Known rows:
<1077>: [ -5  -6   1   7 -17   8  -4   1  -1   8 -15   3  -5 -16   5   1  30  18
  -2   2  -4  33  -1   3 -11 -17   3   0   8  -8  -4  15 -13   6]
<186>: [  4  -6   4  11  -6   3 -15   9  15  -3  10 -15  14   3   2   5   4   2
 -22  -8   7  10  -2   4  -8   0  -5  10   6 -10  -2   9 -12   9]
<482>: [ -7  -8   6   8  -8   9 -11   2   4  -4  -7  -3  -2 -21  -2   2  18  12
 -10  -8  -4  33   4   9 -16 -18   3   4  -2 -18  -9  18  -7   2]
<1440>: [ 12   3   5  20 -23  21  -5 -10  12  19  -6 -19   4   1  20  -5  -2  10
   0 -12   3  20 -17 -10  -6  20  18  20   8 -15  -8  -4 -11  41]
<467>: [ -4  -6   6  13 -13   9 -12  16   6  -1   3 -12  11 -10  -1   8  20   8
 -27   1   3  29   1   8 -14  -4  11  16   7 -17 -11  13 -19   1]
<319>: [ -6   1  11   2  23  19  47 -19 -13 -23  41   5 -11 -31  26   4  -2 -28
  10  13  22  13  25  10 -25 -12   5  27 -13  42 -27  15   8   4]
<1373>: [ -7  14  17  18   2  28   0 -32 -10   3  29   5  -7 -17  15  -3 -24  -5
  -5  13   9  19  13  -4  -9  24  23  18 -18   7 -21   1   0   3]
<581>: [ 10  -3  -6  20   8  11   5   7   7 -11  13  -9  11  -8   6   7  28   5
 -16  -5  11  14   2   2 -14 -17   4  16 -17  13  -7   8  -8  10]
<1126>: [-11   9  15  -1  -4   8 -13  -7  -6  -2  -2   4  -1 -22   4   2  10   3
  -6  -3   2  31   9  10 -13 -11   7   0  -3 -13 -15  17  -1  -3]
<433>: [  6  -6  -3   4   2  -7   0  -9  -2   5   5   5   2  12  -4  -5 -16   2
   6   3   0 -18   3  -7   8  14  -2   0  -2   3  12 -13  -1   3]
<349>: [ 11  -7  -1  11  -3   8   4 -12   4   6  10   1  -1  15  -8  -1 -25   1
  -3   3  -3 -14  -7 -18  14  27   5   5   2   7  10 -14  -5   1]
<709>: [ 19  -8 -19  12  14  17  24 -18   5  -5  27   3 -13  15  16   5 -11 -12
   8   8  -2 -24  -7  -9   6  -9   3  14 -35  37  12 -13  13   4]
<1013>: [  3   4   4 -12   3 -12  -4   2  -4  -1 -14  -1  -8   4 -16  -3   3  -4
  13  -8  -1 -12   3  -8  14  -1  -2 -12  -4   3  -1  -7   7 -13]
<425>: [  7   0  -4   0   2  -4  -1  -4  -1   3   7   4   4  11  -4  -5 -16   0
  -2   4   1 -13  -2  -7  11  15  -4  -2   4   7  13 -10  -4   2]
<14>: [ -1 -27   4  -7   7  -8  44  16 -13 -23   1   0   1   0 -17   1 -14 -10
  11  -6   8 -10   4  -5  -9  13  -7  15  42  14   0   4   5   3]
<380>: [ 11   1  -2  11   1  10  -1 -11  -3   6   3   0  -2  13 -10  -5 -22   8
   0  -2   0 -17 -10 -21  15  26  15  -2  -9   5   8 -19   1   7]
<822>: [  6 -10  -4  -6  -2 -10   1  -7   0   3  13   1   1  19   4  -1 -23 -11
   7   8  -5 -22  -2   5  12   0 -11   8  -7   2  17  -7   7   3]

Facts:
<1013> β:<433>,<182>,<575>,<1419>,<179>
<1037> α:<1052>,<1440>
<1052> ζ:<925>,<1440>
<1065> β:<46>,<1074>,<526>,<185>,<569>,<1181>,<744> α:<1052>,<319>
<1074> ζ:<630>
<1077> ζ:<1440>
<1079> β:<966>,<672>,<173>
<1086> β:<159>,<330>
<1087> α:<14>
<108> β:<520>,<439>,<701>,<434>,<1206>,<1483>
<1126> ζ:<986>
<1139> ζ:<649> α:<1087>
<1142> ζ:<1419>
<1170> ζ:<672>
<1181> ζ:<501> α:<779>,<319>
<1186> ζ:<649>,<1440>
<1199> α:<217>,<636>
<1201> α:<315>
<1209> α:<1052>,<1345>
<1210> ζ:<797>
<1225> α:<1052>
<1267> α:<1446>
<1331> β:<1077>,<744>
<1345> α:<1446>,<1087>,<319>,<1225>,<580>
<135> ζ:<565> α:<235>
<1367> β:<1074>,<458>,<1209>,<198>
<1373> ζ:<828> α:<866>,<239>,<779>,<1225>
<1386> α:<1161>,<1052>,<1373>
<1400> ζ:<565>
<1414> α:<847>,<1052>,<315>,<565>
<1416> β:<520>,<518>,<1170>,<453>,<179>,<1345> α:<319>
<1419> ζ:<649>
<1440> ζ:<649> α:<239>
<1444> ζ:<1186> α:<315>
<1445> β:<1286>,<458>,<640>,<977>
<14> α:<1065>,<319>
<159> ζ:<822>
<167> α:<135>,<319>,<282>,<636>,<1345>
<170> β:<631>,<330>,<1414>,<184>,<1396>,<333>,<173>
<173> ζ:<797>
<185> α:<46>,<1446>,<879>
<186> ζ:<458> α:<936>
<197> α:<709>,<239>
<198> α:<1087>,<349>
<202> α:<1052>
<217> β:<433>,<1421>,<822>,<235>,<1302>,<1400>,<828> α:<1065>,<709>,<239>
<21> ζ:<565> α:<936>,<1065>,<1087>,<1052>,<1225>
<234> β:<840>,<1421>,<1037>,<315>
<235> α:<239>,<746>,<1052>
<239> α:<1052>
<240> ζ:<925> α:<1052>,<580>
<247> ζ:<279>,<986> α:<1065>,<738>,<565>
<248> β:<1444>,<1139>,<330>,<1386> α:<936>
<279> ζ:<828> α:<247>,<240>
<282> ζ:<677> α:<1087>
<313> ζ:<186> α:<866>,<986>,<847>,<186>
<315> α:<1161>,<1052>
<319> ζ:<828> α:<1052>,<1225>
<330> ζ:<649>,<1225>
<333> ζ:<736>
<349> α:<239>,<1037>,<1345>
<354> ζ:<1209> α:<1373>
<369> ζ:<966>,<458>,<649> α:<1065>
<372> α:<1065>,<14>,<1037>
<380> α:<866>,<239>
<425> α:<197>,<1170>
<433> α:<197>
<434> ζ:<1052>,<1431>
<453> ζ:<630> α:<575>,<1225>
<458> ζ:<649>
<459> α:<1139>,<315>,<580>
<467> ζ:<649> β:<631>,<458> α:<847>,<828>
<46> α:<1446>,<349>,<837>
<482> ζ:<649>
<501> ζ:<925>,<649> β:<520>,<235>,<569>,<791>,<828>
<518> ζ:<649>,<565> α:<1267>
<520> ζ:<459>,<828> α:<847>,<565>
<526> α:<197>,<1052>
<565> ζ:<649> β:<866>,<709>,<185>,<1359>,<1400>
<575> α:<1201>,<1170>
<577> β:<482>,<709>,<575>,<1076>,<1386>,<1142>
<57> ζ:<1052> β:<840>,<425>,<1201>,<736>,<1267>
<580> α:<709>,<1225>
<581> ζ:<840> α:<1286>,<1052>
<620> β:<135>,<349>,<736>,<179>
<625> ζ:<649>,<1440>
<630> ζ:<1170>,<1419>
<631> ζ:<649>,<354>
<636> β:<840>,<240>,<14>,<1440>,<640> α:<746>,<569>
<640> α:<1181>
<649> β:<986>,<1446>,<280> α:<738>,<315>
<672> ζ:<649>,<1225>
<677> β:<425>,<319>,<1140>
<701> α:<239>,<217>,<837>
<709> α:<1052>,<1225>
<70> ζ:<672> β:<279>,<1421>,<280>,<625>,<246> α:<837>
<736> ζ:<966>
<737> β:<575>,<167>,<453>,<580>
<738> ζ:<185>
<744> ζ:<672>,<649>
<746> ζ:<840>,<649> β:<247>,<822>,<1087>,<167>
<772> α:<279>
<779> α:<1052>,<319>
<797> ζ:<1186> β:<239>,<1386>,<977>
<822> α:<580>
<828> α:<1386>
<840> ζ:<649> α:<772>
<847> β:<1444>,<1201>,<630>,<1400>
<860> β:<135>,<986>,<977>,<186>
<866> α:<709>,<239>
<879> β:<966>,<458>,<1076>,<1206>,<1483>,<977>,<744> α:<217>
<8> β:<701>,<1201>,<526>,<1206>,<184>
<925> ζ:<1431>
<936> α:<1052>
<966> ζ:<649>
<977> ζ:<672>,<828>
<986> ζ:<649>
<995> β:<1286>,<159>,<349>,<459>

Rows:
No name comes twice in this set of rows, the named rows included.
[ 13  -9 -12  -1  23   3  44   9  -3 -22  12  -3  -4   1  -1   4   4 -13
  16  -2  14 -26   2  -5  -4  -5  -4   9   0  40   0  -7  14   1]  <779>
[  4   0   6   3  -4  -3   5  13  -2   3  -4  -5   5  15 -11  -2  -9   0
  -6   6   0 -17  -3 -12   9  25  13   1  11  -2  -3 -19  -3  -7]  <879>
[ -4   0  15  -4  -9  -6 -17  19   5  -2 -16 -17   5  -3   0   1   7  -6
   4 -16   1   8  -4  18 -11 -12   9   8   7 -35 -11  10  12  10]  <565>
[  2 -20  10  22 -12   6 -11   4   8  -2   5  -3   4 -14 -10   7  15  13
 -29  -4   4  28  12   1 -15  -5   2  13   4  -8  -8  15 -25  -1]  <518>
[  0 -32   3  -7  -8 -17  14   3 -11  -5  13   4  -2  11  -6   3 -23 -13
   5  12  -1  -8  10  -2   1   0 -13  18  17   6  12   0  -9  -9]  <1087>
[  9   4 -23  12  -7  15  20  -8   1   8  16   0  -2  -9  33  -1  43   6
  -1  22   7  19  -3  -4  -7 -26  -9  18  -9  31   3   0 -25  19]  <240>
[ 17   6 -13  18  13   3  10  -7   4  -2   7   2   7  12   4  -9  -7   7
   2  -3  10 -31  -7 -15   1  22  12  -3 -18  23  11 -25   9   9]  <235>
[ -2  16  24  -9 -19 -12 -25  21  27   8  -6 -47  30  13  35 -11  -4 -29
  -1 -16  11  -7 -11  37  -8  -3  -1  27  18 -46 -12  11   2  39]  <649>
[ 10  -4  -5   3   3   7  12   7  15  -8  12 -21   6   7  21   8   7 -11
  -9  -6   2  -5  -7  15 -11 -14   2  17  -8   6  -2   3   9  21]  <1209>
[  2 -23  -1  -1  -5 -10   5   3 -13  -1  18  12  -4  15 -10   4 -15  -5
  -5  19  -4  -4   4  -5   7  -1  -9  13   9   8  13  -1 -13 -16]  <282>
[ -5 -32   2  10 -13   6  35   9 -11 -11  -5  -2  -6 -21   3   3  24   7
   4   7   8  27  10   0 -25 -13   4  21  30   9  -9  18 -17  14]  <1181>
[  5  14 -15  -4  17  -7  10   7   8  -4  16  -2  23  10   8  -4   6   2
  -5  11   9 -27 -12   1   6   6   0  -6  -8  15  11 -17  -1  -1]  <1414>
[  4 -20  -1  -1   4  -9  15  -4  -4  -8   7   3   0   7  -9   0 -12  -2
  10   3   3 -15   5  -7   5   7  -7   6   9  11   9  -3   1  -3]  <167>
[  3 -15   9  16   0   8  -8 -10   7  -9  18  -3  -1  -8  -5  11  -5   0
 -20  -7   2  12  15   3  -8  -6  -1  15 -11   0  -6  12  -8  -7]  <453>
[ -3  -3  14   3 -22  -3  -5   5  -4  11 -19  -4  -7 -19   6  -4  34   4
   1   4   2  30   5   3 -10 -18   4   2   8 -12 -14  10  -7   4]  <501>

The same nodes again, as new rows of numbers:
Known rows:
<630>: [-5  2 -3 -1  4  7  1  1  2  1  0 -7 -4  2  2 -3 -4 -3  5 -1 -3 -2  2 -4
  1  1 -4 -4  0 -2  3  3]
<313>: [ -3   3   8   0   4   7   3   3   0  -4  -1  -9   5   4  -1  -6  -2   3
   4 -15  -2   1   6  -6   1  -2   1  22   4   0   7   6]
<453>: [ 0  4  8 -5  4  9  3  5 -3 -7 -2 -9  3  5  1 -2 -5  0  5  0  0  0  7 -3
  2 -5 -7 14  1 -1  1  1]
<518>: [-3  7  1 -3  4 14  4  1 -5  9 -1 -7  3  2  3  1 -8  0  2 -9  0 -1  6 -6
  2 -3 -3 12  2 -4  5  5]
<966>: [-4  4 -4 -1  3  5  1  2  5 -1  0 -7 -2  3  3 -1 -5 -4  2  2 -3 -2  1 -6
  3  0  0  1  1 -1  6  4]
<977>: [-4  3  5 -2  5  7  0  2  1 13 -1 -9 -3  5  2  3  3  3 10 -4 -1 -3  6  1
  5  3 -9  1 -4 -6 -1  0]
<581>: [ -2   4   5  -4   4   8   3   3  -4  -2  -2  -6   5   3  -2  -3  -4   0
   2 -10   0   0   7  -4   0  -6  -3  20   2   0   3   3]
<369>: [ -2   5   2  -3   5   9   3   2  -5   4  -1  -7   5   2  -2   0  -4  -1
   0 -10  -1  -1   8  -3   0  -3  -3  20   1  -1   4   3]
<736>: [-5  5 -5  0  3 12  1  2  2  2  0 -6 -3  2  2 -3 -3 -5  3  2 -4 -2  0 -7
  2  0  0 -1  2  1  4  4]
<1199>: [-3 -1 -1  0  0  2 -1  2  0  0  2 -7 -1 -1  7  1 -3 -7  2 -6  3 -1 -2 -3
 -4  0 -4  3  3  1  0  4]
<248>: [-3  1 -1  1  3 -6 -2  2  1 -8  3 -2  2 -3  2 -9 -3 -4  2 -1 -6  0 -9  6
 -1 -2 -6 -7  2  2  3  5]
<1396>: [-5  1 -7  0  2  4 -1  1  7 -3  1 -5 -4  1  5 -2 -3 -7  4  3 -2 -2 -2 -4
  0  3 -2 -8  1  0  3  3]
<380>: [-2 -2  1  1  0 -1 -2  3  5 -8  3 -8 -1 -1  5 -4 -3 -5  3 -9  1  0 -3 -3
 -4  1 -2  2  4  1  0  4]
<439>: [-5  0 -7  0  3  2 -1  2  7 -2  1 -5 -5  1  5 -2 -3 -6  4  3 -1 -2 -2 -4
  0  4 -2 -4  2 -1  3  3]
<828>: [ -5  -5  -4   0   4 -17  -6   5  10  -4   4 -11 -13  -1   2  -2  17  -1
  14  -9   8  -3   2   7   0   9  -9 -11  -1  -6 -10  -1]
<1359>: [-5  1 -8  1  2  4 -1  1  7 -3  1 -6 -5  1  5 -2 -1 -6  3  4 -2 -2 -2 -4
  0  3 -1 -5  2 -1  3  3]
<1431>: [ -6   2  -9   1   2   5  -2   2  10  -7   2  -4  -4  -1   4  -2  -3 -10
   0   9  -5  -2  -5  -7   0   2   1  -5   4   1   6   5]

Rows:
No name comes twice in this set of rows, the named rows included.
[ -4   7 -13   3   4  -9  -3   5   9  -6   2  -4 -10  -4  -3 -11   6   0
  -1  -5  -3   0   1   5   2   1   2 -15   1   4   2   4]  <847>
[ -1  -2  -2  -1   1  -5  -3   5   4 -15   2  -6  -2   1   5  -3  -3  -6
   2  -3   1   0  -3  -3  -4  -1  -3   6   4   3  -1   3]  <526>
[ -1   4  -8   3   3  -4  -1   5  -6  -4   3  -6  -5  -3   7   0   0  -3
  -2  -3   3   2  -3  -1  -2  -3  -3 -11   2   2  -1   5]  <217>
[ -6   3 -10   3   2   4  -2   6  -7   0   1  -2  -7   1   4  -4   2  -5
   3   3  -4   0  -6  -3   1   0  -2  -8   0   2   1   4]  <234>
[ -5   3  -4   4   2   4  -3   2   0   0   1  -2  -3   0   5  -6  -2  -5
   1   9  -8  -2  -8   0   1   0  -4 -10   0   0   4   4]  <995>
[-4  1 -8  0  0  5  0  1  1  5  2 -6 -4 -2  5  1 -2 -7  0 -6  1 -2 -2 -4
 -2  2 -4 -5  2 -1  2  4]  <1267>
[  1  11 -13  -2   3  11   0   4  16   3   1  -8  -4   0  -6  -3  -5  -3
 -11  -1  -2  -1   9   0   1  -3   2 -18   1   7   0   1]  <1052>
[ -5   0   0  -3   5 -12  -3   4   1   6   1  -7  -7   0  -3  -1  13   0
  10  -9   8  -5   5   6   1   6 -11   8  -2  -7  -7  -1]  <279>
[-4  2 -7  2  2  3 -2  5 -8  5  2 -4 -6 -1  5  3 -4 -5 -2 -1 -1  0 -5 -1
 -2 -3 -6 -5  0  3 -1  3]  <636>
[ -2  -3  -2   1   0  -2  -2   3   1  -6   3  -8  -1  -1   8   1  -5  -5
   3 -15   1   0  -2  -3  -5   0  -2   0   4  -1   1   5]  <701>
[ -6  -2   7  -3   7 -14  -2   4  -1   2   0 -11  -6   3  -2  -2  17   7
  18 -17  11  -3  10   8   3   7 -13  10  -3 -11  -7  -1]  <520>
[ -2   1   0  -8   7   0   1   5  -2  14   0 -11  -6   1  -2   4   8   4
   9 -12  10  -3  12  10   3   1 -16  -6  -7  -6 -11  -3]  <319>

The same nodes again, as new rows of numbers:
Known rows:
<1400>: [-15  49 -15  -3  -9  29  -5   1  -4  10  10  -9 -12   3  -1   9   3   6
 -19   3  -3   2  -3 -10   7 -13  -5   1  -1  -7]
<1373>: [-12 -13 -11  -3 -10  -2  21   2   0 -23   5  -7  29 -17   6  -2  -3   5
 -22 -11 -24  -6  -8 -11  31 -17  -7  -8  -2 -21]
<501>: [-13  44 -13  -3  -5  18  -3   3  11  19   4 -10  -5   9  -2  28   1  17
  32  -8 -10  -7  -3 -12   1  13  20  -9   2 -19]
<235>: [-15   4  -6  -8  -9   1   0  -1  -3 -25   9 -10   9 -18  -2  -2  -1 -16
 -18 -10 -12  21  -3  13 -12 -20  -9 -13   1 -25]
<1446>: [ 14   8  -9   1  -5   1  11   5  -6 -23  -9  -6   5 -15   1   1   1  -2
 -18  -1  -7  -5  -4  -5  -2 -20  -5 -10   9   6]
<1140>: [  7   6 -13  -3 -10   1   6   0  -5 -23  -7  -8   8 -14  -1  -2   3  -7
 -15   4 -12  -7  -2   0  -4 -17  -5 -10   5   2]
<879>: [ 24  23  -1   7  -5  -1  -5   3  17 -26 -11  -8  13 -18  16  -3   1 -15
  -4  -2   3  -5  -3  -8   1   0  19  -9  11 -20]
<1483>: [  8   6 -13  -4  -4   1   1   1  -3 -22 -10  -7   3 -17   2  -2   1  -8
 -13  11 -11  -8  -3  -2 -12 -14  -5 -10   3   0]
<197>: [ -1  27   3  -6  -9  -3   0  -1  -1 -27  20 -10  15 -20  -1  -7  -2   1
 -18  -7  11  -4  -6   9  10 -19  -7  -9   2 -25]
<433>: [ 13  13 -12  -1  -7  -3   2   2  -3 -22  -6  -6  20 -16  -1  -4   3  -9
 -19  -5  -6  -3  -4   7  -9 -20  -8 -10   0 -20]
<425>: [ 10  10 -10   0  -9  -2   3   2  -3 -24  -7  -8  14 -14  -1  -4   2 -13
 -19  -7  -5  -8  -2   6  -4 -18  -5  -9   5  -5]
<1367>: [ 15  17 -10   0  -7   2  -3   3  11 -24 -10  -9  10 -19  15   0  -1 -17
  -6  -2  -8  -8  -2  -9  -2   1  15  -9  21   1]
<1431>: [ -6  -7 -11  -2  53   2   6  -2  -1   4   4 -10   1   1  -6   0   0  36
  71  -4   1 -10  -1  -7   1  -1  -7 -11   2  -1]
<282>: [ 52  19   0  26  -8  21  11   7  -8 -16 -10  -9  -7  -1  -2  -3  -1 -16
 -20  -8  -9  -6  -8   4  -1 -22   0   2  11   1]
<575>: [ 24  17 -13   0  -9   0   3   2  -6 -22  -8   8  24 -16  -3  -2   3  -7
 -19   0 -10   0  -2  12  -8 -18   3 -13   1 -21]
<640>: [ 14  -4 -12  -2  -5   0   6   2  -3 -23  -8  -9  12 -16   2  -2   0 -14
 -13   8  -5  -4  -3  11  -9 -18  -4 -10  16   5]
<21>: [-14  32   5   9  -6  55  -3  -2  -4   3   8 -10 -23   4  -2  17   3 -18
 -21 -10  -9  33  -5  -4 -12 -22  -8  18  16  -9]

Rows:
No name comes twice in this set of rows, the named rows included.
[-13   1  23  -5  -6  -1  20  -2  -1 -23   5  -5 -18 -17  -3   1   0 -16
 -21 -11 -19  12  -5   6 -15 -24  -8 -10  15 -21]  <709>
[ 34 -13 -15  15  22  16  -2  -2   3 -25 -13 -16  20  31   5  -3  -1 -15
 -15  13 -11  51  -8  62 -15  -6  -4 -13   7   1]  <14>
[-14  60 -11  20  -7  44  -5   2  23   7   1 -12  -8 -17   5  13   1  -5
 -13   1   2  -3  -2 -11  23   0  11  18  17 -12]  <467>
[ 32  -2 -10   6  -4  -2  -4   3  27 -23 -12  -7  21  17   1  10   2 -11
 -13  -9 -17  34  -7   8 -16  -4   9 -10   1 -15]  <1416>
[-12  29 -13   6 -11  25  -2   2  26 -20  -5  -9  22  -6  -3  10   2  -3
 -19  -8 -11  -7  -2 -12  23   2   3   8   3 -11]  <70>
[ 22  17  29   0  -9   2  17   9  -4 -22   1   4 -10 -13   0  -2  -2 -12
 -21 -12   0  -7  -7  -3  -1 -21  -4  -3   4 -19]  <580>
[-14  37 -13  11  -7  58  -8  -1  -6  17   2 -12 -10  14   4   2  -1 -10
 -19  18  -8  53  -6  -5  -5 -13  -6   5   3 -23]  <369>
[-16  38 -10   2 -10  36  -6   0  -3  21  10  -9 -19 -13   9  29   2   2
 -21  19 -13   6  -3 -11  13  -6  -4  11   1  -9]  <744>
[ 13   9  -6  11  -4  -3   9   4  19 -26 -11  -8  13 -19  13   1   3 -11
  -1   6  -8  -6   0 -10   6  -3  19  -9  43   6]  <1445>
[-13  42 -12  -1  -7  24  -6   0  -2  -9  15 -11   0 -16  -2   0   1  -4
 -18   5   0   9  -4  -8  11 -17  -7   1   5 -25]  <313>
[-18  41 -13   3 -10  42  -3   3  -4  13  26 -12 -20 -13   4  11  -1  25
 -21  -3 -18  -3  -2  -9  39 -20  -5   8  -3  -7]  <330>
[-14  63 -13  -1 -11  27  -4   6  12   7   6 -13  -8   0  -2  22   2  13
 -13  -8  -9   7  -3 -14  11  -1  15   7   3 -22]  <746>
[-13   0 -13  -3  22  26  -3   0  -4  22  -8 -13 -23  29  -2  16  -2   5
  22   1 -15  37 -10  -5 -13  -6  -7 -10   2  -5]  <1181>
[-14 -10 -14   7 -12   4  13   0  -2 -15  -8  -5  17 -19   9  29   0   7
 -22  23 -21  -5  -6 -13  35  -6  -3  -3   2   5]  <977>

